Below are the code and all the weights of a small trained network. Each question names an input and a target symbol and asks about switching units off, where a switched-off unit gives its printed mean instead of its output.

import numpy as np


def w(rows, s, z=0):
    codes = np.array(rows[::2]) - 128.0
    scale = np.full(codes.shape[1], s)
    scale[-1] = z or s
    return codes * scale


def norm(h):
    return h / np.sqrt((h * h).mean(-1, keepdims=True) + 1e-5)


def f(y):
    return np.maximum(y, 0)


def softmax(a):
    e = np.exp(a - a.max(-1, keepdims=True))
    return e / e.sum(-1, keepdims=True)


def log_softmax(a):
    a = a - a.max(-1, keepdims=True)
    return a - np.log(np.exp(a).sum(-1, keepdims=True))


def net(x, mask):
    ids = ['βγδεηθλμξστφψω'.index(c) for c in x.split()]
    T = len(ids)
    res = E[ids] + P[:T]
    r = norm(res)
    for j in range(3):
        rows = slice(4 * j, 4 * j + 4)
        q, k, v = (r @ M[0][rows].T for M in (Q, K, V))
        z = softmax(np.where(np.tri(T) > 0, q @ k.T / 4**0.5, -1e9)) @ v
        o = O[0][rows]
        res = res + np.where(mask[j], z, o[:, -1]) @ o[:, :-1]
    y = f(norm(res) @ A[0][:, :-1].T + A[0][:, -1])
    res = res + np.where(mask[3:19], y, B[0][:, -1]) @ B[0][:, :-1]
    return log_softmax(norm(res)[-1] @ U[:, :-1].T + U[:, -1])


Q, K, V, O, A, B = {}, {}, {}, {}, {}, {}
E = w([
[66,115,132,112,6,89,158,172,124,202,92,123],'β',
[108,136,74,150,182,120,61,89,164,115,159,114],'γ',
[58,115,138,162,30,200,241,133,122,137,193,97],'δ',
[91,156,120,146,163,92,56,95,161,61,138,97],'ε',
[52,118,153,141,68,193,148,237,81,116,66,183],'η',
[186,72,95,52,181,158,61,133,224,103,105,96],'θ',
[102,26,160,170,43,108,126,115,149,187,125,195],'λ',
[127,146,141,103,152,101,69,78,180,57,126,125],'μ',
[70,87,86,159,62,210,179,172,113,119,159,156],'ξ',
[162,78,89,66,152,133,81,135,224,96,110,38],'σ',
[70,161,172,125,75,192,187,149,132,141,132,170],'τ',
[106,154,159,121,176,130,80,87,183,107,156,103],'φ',
[74,111,67,72,45,110,177,90,102,166,134,210],'ψ',
[104,124,101,148,172,97,37,112,162,95,141,145],'ω',
],0.021)
P = w([
[213,249,125,204,113,85,143,89,106,57,171,171],'0',
[70,127,86,140,79,138,148,133,240,129,58,159],'1',
[92,130,132,90,61,120,113,161,225,124,160,187],'2',
[118,148,124,90,56,194,51,91,130,136,107,131],'3',
[76,117,76,150,122,159,142,100,191,127,34,123],'4',
[78,98,116,107,132,108,150,177,215,106,165,168],'5',
[137,111,155,55,90,166,63,134,97,118,178,121],'6',
[84,99,94,118,113,185,103,73,114,139,22,90],'7',
[20,55,120,108,178,100,170,143,191,142,115,146],'8',
[103,68,174,48,149,116,106,160,98,130,226,140],'9',
[95,71,127,87,135,193,84,60,53,170,43,65],'10',
[39,35,117,137,214,106,195,108,126,141,66,106],'11',
[128,77,135,71,126,115,141,170,116,100,188,129],'12',
[118,98,172,102,114,201,48,147,112,124,104,90],'13',
],0.02)
Q[0] = w([
[120,114,127,107,200,86,90,104,176,75,116,114],'H0',
[186,136,111,133,156,96,154,164,129,131,192,147],'H0',
[125,115,105,165,125,111,185,139,141,145,75,148],'H0',
[65,87,133,120,94,125,156,137,163,160,153,191],'H0',
[159,165,91,149,191,83,154,130,170,72,168,133],'H1',
[81,160,71,140,21,152,206,151,158,192,104,204],'H1',
[138,166,123,170,199,131,155,77,110,136,11,70],'H1',
[42,48,122,152,151,103,189,122,182,143,74,155],'H1',
[182,125,108,81,199,96,60,85,178,89,169,117],'H2',
[190,138,121,139,154,156,119,124,133,110,139,99],'H2',
[103,102,139,122,54,143,175,187,102,145,117,155],'H2',
[125,129,141,138,80,155,201,129,70,164,145,166],'H2',
],0.11)
K[0] = w([
[108,60,157,33,119,77,91,54,106,184,158,96],'H0',
[76,136,114,116,100,236,104,132,57,136,120,116],'H0',
[144,180,144,146,113,132,127,200,128,94,210,178],'H0',
[244,190,128,142,97,134,101,118,110,79,139,121],'H0',
[44,87,182,29,99,148,23,148,101,192,145,120],'H1',
[199,254,128,154,65,119,93,157,179,120,176,187],'H1',
[20,92,133,81,186,45,153,197,206,109,178,176],'H1',
[204,167,148,82,85,102,120,171,96,84,243,136],'H1',
[121,47,137,72,152,101,94,174,175,110,161,119],'H2',
[163,119,118,160,98,158,151,141,157,142,119,74],'H2',
[86,197,117,136,114,99,172,124,90,113,150,176],'H2',
[150,143,156,194,98,82,141,119,36,158,122,173],'H2',
],0.08)
V[0] = w([
[130,158,87,112,133,101,97,193,95,131,71,144],'H0',
[168,111,128,94,99,34,135,80,148,171,113,98],'H0',
[125,94,166,130,99,131,142,141,122,80,117,128],'H0',
[153,96,92,147,108,114,109,150,115,104,138,96],'H0',
[114,147,68,90,87,169,239,52,147,147,223,37],'H1',
[91,68,32,206,79,78,75,121,87,153,176,133],'H1',
[171,120,153,169,159,200,134,196,113,181,110,187],'H1',
[89,165,250,236,121,141,92,220,149,142,122,12],'H1',
[106,100,115,126,113,185,149,143,117,77,141,145],'H2',
[96,125,118,112,85,152,169,149,90,137,127,140],'H2',
[152,2,163,213,84,153,127,52,156,106,169,140],'H2',
[128,132,143,152,105,175,166,137,118,123,142,136],'H2',
],0.051)
O[0] = w([
[121,92,108,143,102,97,135,89,137,120,119,126,125],'H0',
[102,131,112,113,129,118,150,182,99,82,144,91,161],'H0',
[115,135,140,142,98,135,116,131,158,119,134,119,125],'H0',
[137,124,153,104,111,104,131,107,104,115,137,108,129],'H0',
[160,143,4,62,82,93,150,145,175,125,99,111,134],'H1',
[105,168,138,154,126,143,191,98,190,153,151,146,197],'H1',
[95,119,173,100,167,146,134,181,144,149,122,159,39],'H1',
[107,127,204,27,187,126,88,64,117,142,128,77,2],'H1',
[134,131,159,130,125,120,100,92,118,134,142,108,136],'H2',
[149,136,132,182,128,102,139,120,109,119,131,150,88],'H2',
[156,166,169,86,152,163,120,127,64,100,148,109,141],'H2',
[155,130,135,164,141,148,117,128,112,155,163,150,115],'H2',
],0.035,0.033)
A[0] = w([
[102,56,156,120,31,159,172,198,3,220,114,156,47],'N0',
[135,98,161,110,149,186,118,171,128,193,135,177,190],'N1',
[95,121,197,192,140,116,138,131,168,163,146,138,6],'N2',
[135,124,208,186,205,78,117,135,90,87,129,156,144],'N3',
[118,144,153,89,181,107,110,97,167,90,127,60,123],'N4',
[67,87,119,40,53,177,186,161,97,248,78,146,8],'N5',
[41,36,162,50,81,152,169,135,131,187,102,120,98],'N6',
[106,138,127,115,146,131,154,174,190,115,132,100,48],'N7',
[45,52,162,65,35,193,229,177,106,253,86,160,22],'N8',
[43,57,132,52,35,163,145,196,55,198,92,150,107],'N9',
[193,219,161,176,195,86,63,64,193,112,138,148,104],'N10',
[161,186,132,211,147,87,116,103,145,91,150,122,138],'N11',
[176,137,122,67,158,101,72,153,148,135,112,102,72],'N12',
[168,190,107,155,193,69,146,89,155,100,175,107,107],'N13',
[106,142,126,109,93,131,192,99,172,115,125,92,151],'N14',
[136,140,135,149,238,93,22,102,173,37,148,91,88],'N15',
],0.046,0.018)
B[0] = w([
[98,156,46,86,136,156,81,37,188,203,146,88,159],'N0',
[47,137,81,92,88,127,168,155,59,89,115,74,194],'N1',
[163,186,189,191,44,81,19,90,113,144,131,191,184],'N2',
[101,98,111,33,161,76,146,208,201,141,112,181,206],'N3',
[132,102,75,139,128,148,124,139,176,73,209,143,193],'N4',
[223,15,198,79,77,145,102,136,99,99,180,152,158],'N5',
[122,184,74,135,153,213,139,89,39,72,127,195,185],'N6',
[172,145,109,145,104,115,106,57,105,137,122,153,162],'N7',
[186,183,120,160,157,70,223,176,134,198,212,1,159],'N8',
[104,91,208,173,106,174,116,168,169,165,109,74,173],'N9',
[113,53,125,177,157,82,111,128,199,71,173,78,174],'N10',
[154,110,121,48,145,119,154,107,77,104,83,131,220],'N11',
[102,163,142,183,227,99,119,153,117,179,89,155,171],'N12',
[145,159,182,139,104,198,158,128,161,105,66,115,183],'N13',
[61,90,161,147,182,94,124,124,92,176,122,146,255],'N14',
[215,179,153,107,83,98,191,106,151,147,58,119,172],'N15',
],0.059,0.033)
U = w([
[91,115,75,144,178,178,86,40,86,58,198,180,125],'β',
[71,105,161,141,159,156,204,63,121,171,17,150,17],'γ',
[141,63,41,2,169,102,105,106,142,173,124,159,34],'δ',
[136,84,139,135,141,126,183,85,229,25,169,69,46],'ε',
[63,176,156,41,116,174,179,201,152,76,152,120,129],'η',
[84,127,113,122,54,222,64,98,168,167,115,68,240],'θ',
[110,249,126,161,114,93,90,85,71,145,185,110,155],'λ',
[190,147,131,93,68,133,65,99,40,43,67,76,199],'μ',
[182,41,146,113,149,109,190,155,122,203,196,100,80],'ξ',
[56,84,82,180,187,76,86,201,70,79,105,54,2],'σ',
[186,65,161,158,167,219,67,202,100,118,89,167,191],'τ',
[186,226,111,151,234,126,105,118,199,128,98,128,90],'φ',
[123,110,62,197,47,162,176,200,172,122,107,213,164],'ψ',
[118,105,182,136,87,71,36,140,165,94,124,208,246],'ω',
],0.0057,0.0022)

Each question gives the input, a string of symbols that net reads in full, and the target symbol t.
The units are the heads (4 rows each of Q, K, V and O) and the neurons (one row each of A and B). Each row of codes is followed by its name. A weight is (code - 128) times the scale printed after its matrix; where a second scale follows, it is the last column's (O, A, B and U).
mask holds one flag per unit, heads first, then neurons. A switched-off unit (its flag False) gives its mean, the last column of its rows in O or B, instead of its output. The means were averaged over made-up inputs and are rounded, as every weight is.
A unit's drop is (log p(t) with every unit on - log p(t) with that unit switched off) / (log p(t) with every unit on - log p(t) with every unit switched off).
The circuit of an input: a set's keep is (log p(t) with only the set's units on - log p(t) with every unit switched off) / (log p(t) with every unit on - log p(t) with every unit switched off). Starting from the 12 units with the biggest drops (on a tie, the unit counted first), units are removed one at a time, each time the one whose removal leaves the highest keep (on an exact tie, the one counted first), for as long as the keep stays at least 0.8.
units of the circuit, in order: the units of the circuit, biggest drop first
top k neurons: the k neurons with the biggest drops, biggest first
which heads matter: for each layer, one digit per head in row order, 1 if its drop is at least 0.15 and else 0, layers parted by /
input ψ λ β ε δ ψ μ, target δ: which heads matter => 010
input β ψ σ θ θ ψ, target γ: units of the circuit, in order => H1, N13, N14
input ξ β μ γ η ψ ψ β η τ ψ σ, target τ: which heads matter => 010
input θ λ ψ λ η ψ η σ θ, target η: which heads matter => 010
input ξ ψ θ ω σ η γ ε γ, target γ: which heads matter => 011
input ξ ψ β β ψ γ δ η η σ ψ φ β θ, target φ: which heads matter => 010
input β β φ, target β: units of the circuit, in order => H1, H2, N4, N6
input γ θ η η λ, target ξ: top 2 neurons => N8, N5
input λ β λ ψ ψ θ ψ θ, target θ: units of the circuit, in order => H1, N0, N9
input γ μ θ γ γ β ω μ β μ φ η ψ η, target ξ: units of the circuit, in order => H2, N8, N5
input τ η μ ψ ψ, target σ: which heads matter => 111
input ξ ψ σ λ γ γ ψ σ θ φ, target σ: which heads matter => 011
input μ η ω ψ η θ β β ε, target β: units of the circuit, in order => H1, N4, N6, H2
input ψ β δ θ ψ η θ ξ ψ σ ε ε φ μ, target ε: units of the circuit, in order => H1, N10
input β β τ σ μ θ η θ τ ψ η λ φ, target η: which heads matter => 010
input γ ξ β ψ ψ η η η ε β, target ξ: which heads matter => 001
input σ η λ δ φ σ ψ ξ γ θ θ μ σ β, target μ: which heads matter => 011
input φ δ ψ σ σ β λ ε β λ φ ψ, target τ: which heads matter => 011
input θ μ ξ ψ ξ, target δ: which heads matter => 011
input ψ β δ ω η θ, target ω: units of the circuit, in order => H1, N2, N3
input η β ε, target η: which heads matter => 010
input η φ η φ, target φ: top 2 neurons => N12, N15
input μ ψ θ η ψ ε γ ω ψ β, target θ: units of the circuit, in order => H2, N0, N9
input ε ψ ξ, target β: units of the circuit, in order => H1, H2, N6
input λ φ ψ λ, target η: which heads matter => 011
input ω η ξ ψ ψ ξ ψ ψ η θ μ λ ψ ψ, target λ: units of the circuit, in order => H2, H1, N2, N8
input θ φ β η ψ γ ψ ξ ψ ψ, target δ: units of the circuit, in order => H1, H2, N0, N3
